Each row of numbers belongs to one of the objects below and depends on some of the facts about them. Some rows are named. Which object is each other row?

Facts:
<420> {Λ=c}
<506> {Λ=c}
<90> {Λ=a}
<273> {Λ=b, χ=<236> <246> <841> <577> <420>}
<193> {Λ=c, χ=<355>}
<122> {Λ=c, χ=<468> <90> <802>}
<3> {Λ=a, χ=<669> <367>}
<634> {Λ=d, χ=<228> <156> <671> <367>}
<184> {Λ=b}
<530> {Λ=b}
<691> {Λ=e, χ=<503> <370>}
<394> {Λ=b, χ=<797> <735>}
<499> {Λ=a}
<215> {Λ=e, χ=<503>}
<625> {Λ=d, χ=<506> <797> <440> <831> <577> <141>}
<671> {Λ=a}
<151> {Λ=a}
<65> {Λ=c}
<714> {Λ=d}
<434> {Λ=e, χ=<437> <806>}
<468> {Λ=c}
<448> {Λ=c, χ=<499> <472> <355>}
<803> {Λ=a, χ=<141>}
<554> {Λ=d}
<657> {Λ=c}
<150> {Λ=a}
<370> {Λ=b}
<781> {Λ=d}
<246> {Λ=e}
<367> {Λ=d}
<577> {Λ=b}
<489> {Λ=d, χ=<156> <806> <802> <610> <641>}
<83> {Λ=b, χ=<65> <831> <530> <420> <355>}
<570> {Λ=b, χ=<657> <150> <143>}
<610> {Λ=c}
<141> {Λ=b}
<295> {Λ=c, χ=<25> <802> <600> <141>}
<831> {Λ=b}
<586> {Λ=b, χ=<806> <290>}
<236> {Λ=d}
<78> {Λ=c}
<355> {Λ=a}
<503> {Λ=c}
<25> {Λ=e}
<711> {Λ=d, χ=<174> <243> <554> <236> <831> <669> <824> <781> <355>}
<841> {Λ=e}
<440> {Λ=e}
<641> {Λ=b}
<242> {Λ=e, χ=<503> <735> <141>}
<156> {Λ=b}
<143> {Λ=d}
<775> {Λ=c, χ=<174> <499> <243> <600>}
<735> {Λ=d}
<228> {Λ=c}
<806> {Λ=d}
<669> {Λ=b}
<600> {Λ=b}
<251> {Λ=b, χ=<671>}
<637> {Λ=c, χ=<506> <831>}
<450> {Λ=c, χ=<468>}
<174> {Λ=a}
<243> {Λ=a}
<382> {Λ=a, χ=<151> <25>}
<797> {Λ=b}
<271> {Λ=b, χ=<506> <781>}
<802> {Λ=b}
<642> {Λ=b, χ=<472> <714> <184>}
<798> {Λ=b, χ=<370> <468>}
<824> {Λ=e}
<412> {Λ=d, χ=<174> <355>}
<437> {Λ=a}
<472> {Λ=b}
<361> {Λ=a, χ=<802> <641> <143>}
<290> {Λ=a}
<486> {Λ=a, χ=<78> <797> <577>}

Named rows:
<486>: [-3.43 -2.78  2.23  4.15  0.77 -0.14  0.88 -1.88 -0.20  4.62  0.48 -4.98
 -4.83  1.66  0.94  2.31  2.47 -0.54]
<798>: [-3.98  1.75  4.47  1.99 -2.34  0.59 -1.18  1.06 -0.34  5.22  1.30 -2.58
 -0.01  1.02  0.44 -0.95  1.21 -2.37]
<370>: [-3.51  1.17  3.71  3.47 -3.01  0.55 -2.77 -0.23 -0.20  4.41  3.54 -0.06
  0.94  0.25 -0.08 -3.09  2.11 -2.34]
<841>: [-1.39 -2.35  0.71  3.01  0.23 -0.13 -2.03 -1.49 -2.82  3.22  2.96 -1.66
 -0.89  1.38 -3.15  4.16  2.06 -0.41]
<65>: [-2.74  0.42 -0.02  0.96 -2.84 -0.20 -2.53 -2.82 -2.47  3.08  2.47 -4.56
  0.03  2.06 -0.84  1.31  3.56  1.06]
<122>: [-3.73  1.26  1.17 -2.56 -1.66  0.59  0.45 -0.08 -1.57  5.78  2.02 -6.99
  0.91  2.41  1.63  1.61  2.60  0.37]
<642>: [-4.42  4.68  3.18  5.81 -1.59 -0.06  0.89  0.72 -2.25  3.56  0.61 -1.14
  1.14  1.64  0.55  2.69  1.87 -0.62]
<215>: [-1.51 -1.46  1.08 -1.09  2.01  0.33 -0.86 -0.50 -1.04  4.64  0.51 -1.80
  1.58  0.14 -0.14  3.37  1.39 -1.40]
<735>: [-2.03 -1.14 -0.98  4.84 -2.20  0.16 -2.19 -1.76 -1.90  5.53  3.24  2.52
 -0.77 -0.65  1.97  1.82  2.61 -0.98]
<25>: [-0.82 -2.45 -2.30  0.75  1.60  0.44  1.09  0.76 -3.17  3.63  1.74  0.85
  0.68  0.53 -2.04  0.42  2.81 -0.27]
<367>: [-2.29  0.19 -0.15  5.90 -2.57  0.20 -2.55 -0.08 -3.18  5.24  6.36 -0.06
 -2.04 -3.19 -0.53  3.37  2.46  2.27]
<193>: [-3.16  1.54  1.46 -1.50 -2.36 -0.11 -0.43 -2.14 -2.04  3.41  0.93 -4.44
  0.04  2.07 -0.48  2.29  3.07  2.17]
<554>: [-2.51 -0.70  0.73  4.69 -3.37 -0.25 -2.20 -0.47 -3.32  4.95  2.98  1.77
 -2.54 -0.67 -0.74  3.18  3.01  2.31]
<711>: [-3.57  0.65  1.83  2.09 -3.67 -0.39 -1.02  0.55 -1.74  5.97  1.28 -1.39
 -3.56  1.11 -0.87  6.74  1.79  2.78]
<184>: [-3.62  3.66  2.17  7.31 -1.92  0.04 -0.67  0.02 -3.14  2.52  2.03  0.70
  1.58  0.51  0.55  0.57  2.61 -0.57]
<781>: [-2.71 -1.33  0.51  5.14 -4.06 -0.12 -3.34 -0.77 -3.41  4.78  3.72  1.34
 -2.35  0.14 -0.63  2.68  3.02  1.82]
<420>: [-2.63  0.10  0.04  1.16 -3.37 -0.09 -2.24 -3.86 -2.77  3.33  3.40 -4.83
 -0.30  2.13 -1.45  0.85  3.71  0.63]
<586>: [-4.84  2.38 -0.21  5.55 -2.42  0.30  0.59  2.82 -0.01  4.34  3.81 -5.42
 -2.28  2.20 -0.53  1.22  1.73 -1.66]
<503>: [-2.50  0.15 -0.37 -0.12 -1.39  0.46 -2.70 -3.70 -1.56  4.56  2.83 -2.92
  1.93  0.83  0.99 -1.35  3.42 -0.53]
<246>: [-1.56 -2.20  1.02  2.50 -0.18 -0.19 -1.73 -1.24 -2.95  3.16  2.69 -2.03
 -0.55  1.56 -2.99  4.17  2.10  0.18]
<236>: [-2.88 -1.01 -0.02  5.65 -3.85 -0.30 -3.41 -1.17 -3.19  4.56  3.86  1.10
 -1.99  0.19 -1.33  3.27  2.91  1.39]
<251>: [-3.11  3.29  3.21  5.85 -2.57  0.64  1.15  1.04 -0.32  4.19  4.50 -3.66
 -2.67 -1.22 -0.10  1.77  1.50 -0.26]

Which object is each row?
[-3.29  0.56 -2.69  1.58  0.00  0.49  0.16  0.07 -2.32  4.46  5.43 -6.41
 -0.03  1.30 -0.23  0.55  3.57  0.73] => <610>
[-2.38  0.20  0.29  0.48 -3.52 -0.12 -0.01 -2.85 -0.07  4.22  1.47 -5.33
 -1.78  2.90  0.00  2.32  2.79  1.31] => <637>
[-3.33 -0.06  0.70 -1.80 -1.65  0.64 -2.96 -1.70 -2.05  4.41  4.10 -4.50
  2.57  0.79  0.34 -1.94  3.64 -0.75] => <468>
[-3.97  1.69  0.33  6.70 -0.30 -0.44 -2.44  0.00 -5.56  4.53  2.29  2.26
  1.62 -0.63  1.43  4.62  3.27  1.39] => <714>
[-2.47  2.46  0.86  5.94 -2.96  0.53  0.31  1.90 -1.71  3.62  5.91 -2.85
 -1.67 -0.82 -0.64 -0.53  2.51 -0.65] => <156>
[-2.46  0.12  0.77  4.16 -4.62  0.44 -0.31 -0.37 -0.97  3.73  2.90  1.41
 -1.36  0.50 -0.35 -3.76  2.92 -1.85] => <141>
[-4.14  0.14 -0.26  3.52 -0.55  0.21  0.48  2.97 -2.49  6.58  4.16 -3.35
 -1.72  0.89  1.59  6.20  1.96  0.31] => <489>
[-4.19 -2.58  2.56  2.09  1.04  0.69 -1.48  0.86 -2.82  4.65  2.83 -4.19
 -1.52  0.28  0.55 -1.75  3.40 -0.13] => <90>
[-2.96 -2.87  0.91  2.95  0.88  0.60  1.93  0.08 -2.70  4.27  1.00 -1.93
 -3.65 -0.02  0.85 -1.87  4.00  0.20] => <151>
[-3.49 -1.77  1.42  2.29  1.63  0.36  2.81  0.71 -2.00  4.84 -0.34 -2.86
 -3.66  0.32  1.26 -0.41  3.22  0.57] => <382>
[-2.44  0.04  0.67  1.49 -1.78  0.60  1.54 -1.66 -5.83  3.69  5.64 -5.68
  2.45  3.23  1.62  0.98  3.48  0.50] => <657>
[-2.96 -2.17  2.23  2.52  1.06  0.28  0.81 -0.46 -0.58  4.61  0.30 -2.78
 -4.33  0.81  1.27 -0.51  2.91 -0.29] => <803>
[-3.38  0.27  0.55  5.39 -2.27  0.65  0.83  1.68 -2.52  3.97  5.42 -1.44
 -0.32  0.93 -0.20 -1.21  2.49 -1.92] => <641>
[-2.92 -1.24  1.66  5.68  2.33  0.46 -0.63 -0.23 -2.13  3.86  5.20 -5.42
 -4.74 -2.49  0.20  0.22  3.33  1.61] => <671>
[-3.37 -0.17  3.47  3.37  1.78  0.32  0.10 -0.04 -1.33  4.25  2.42 -7.06
 -5.55 -1.59 -0.32  2.60  2.18  2.19] => <3>
[-3.17  0.52  4.10  4.83 -3.88  0.62  3.20  1.50 -3.20  4.46  3.89 -3.92
  0.03  3.24  1.71  1.89  1.51 -1.43] => <570>
[-3.75  0.90  2.11  3.12 -3.14 -0.26 -1.48  0.41 -2.81  5.43  1.41 -0.36
 -1.24  0.96 -0.15  5.26  2.41  2.10] => <412>
[-2.34  1.89 -1.22  1.97 -0.98  0.51 -0.02 -2.04 -2.48  4.05  5.01 -6.79
 -0.10 -1.19  0.45  1.04  3.26  1.91] => <228>
[-3.21  0.56  0.60  4.08 -3.38  0.84  0.50  1.73 -2.78  4.24  5.48 -0.82
 -0.97  1.09 -0.50 -3.39  2.92 -1.68] => <802>
[-2.83  1.64  0.29 -2.05 -2.78  0.12  1.35 -0.84 -2.27  4.44 -0.39 -5.40
 -0.39  2.03  0.08  2.71  3.15  2.43] => <775>
[-3.74  1.22  2.90  5.32 -4.83 -0.07 -1.99 -0.49 -1.66  3.06  2.65 -1.08
 -1.79  1.74 -2.15 -0.02  2.50 -0.79] => <530>
[-2.53  1.21  0.89  3.29 -4.09  0.54  0.85  1.19 -2.50  3.40  1.85  0.72
 -1.77  0.58 -0.95 -2.97  3.10 -0.88] => <600>
[-2.20 -0.14 -1.46  2.42 -2.67 -0.14 -1.06 -4.07 -1.20  3.81  2.92 -3.97
 -0.32  2.30  0.79  0.49  3.20 -0.08] => <78>
[-2.69  0.71 -0.98 -2.96 -1.72  0.33  2.80 -0.83 -0.96  5.27  0.80 -5.08
 -0.13  2.66  1.38  1.11  2.82  0.72] => <295>
[-3.39 -3.23  3.38  5.56  0.34  0.48  2.00  0.65 -6.29  3.84  4.06 -4.78
 -1.32  1.71  2.19 -0.09  3.35 -0.30] => <150>
[-4.40 -0.81 -3.46  6.25  0.19  0.18 -1.94  1.68 -3.62  5.33  6.64 -1.15
 -0.90 -0.10  0.09  2.81  3.30  0.09] => <806>

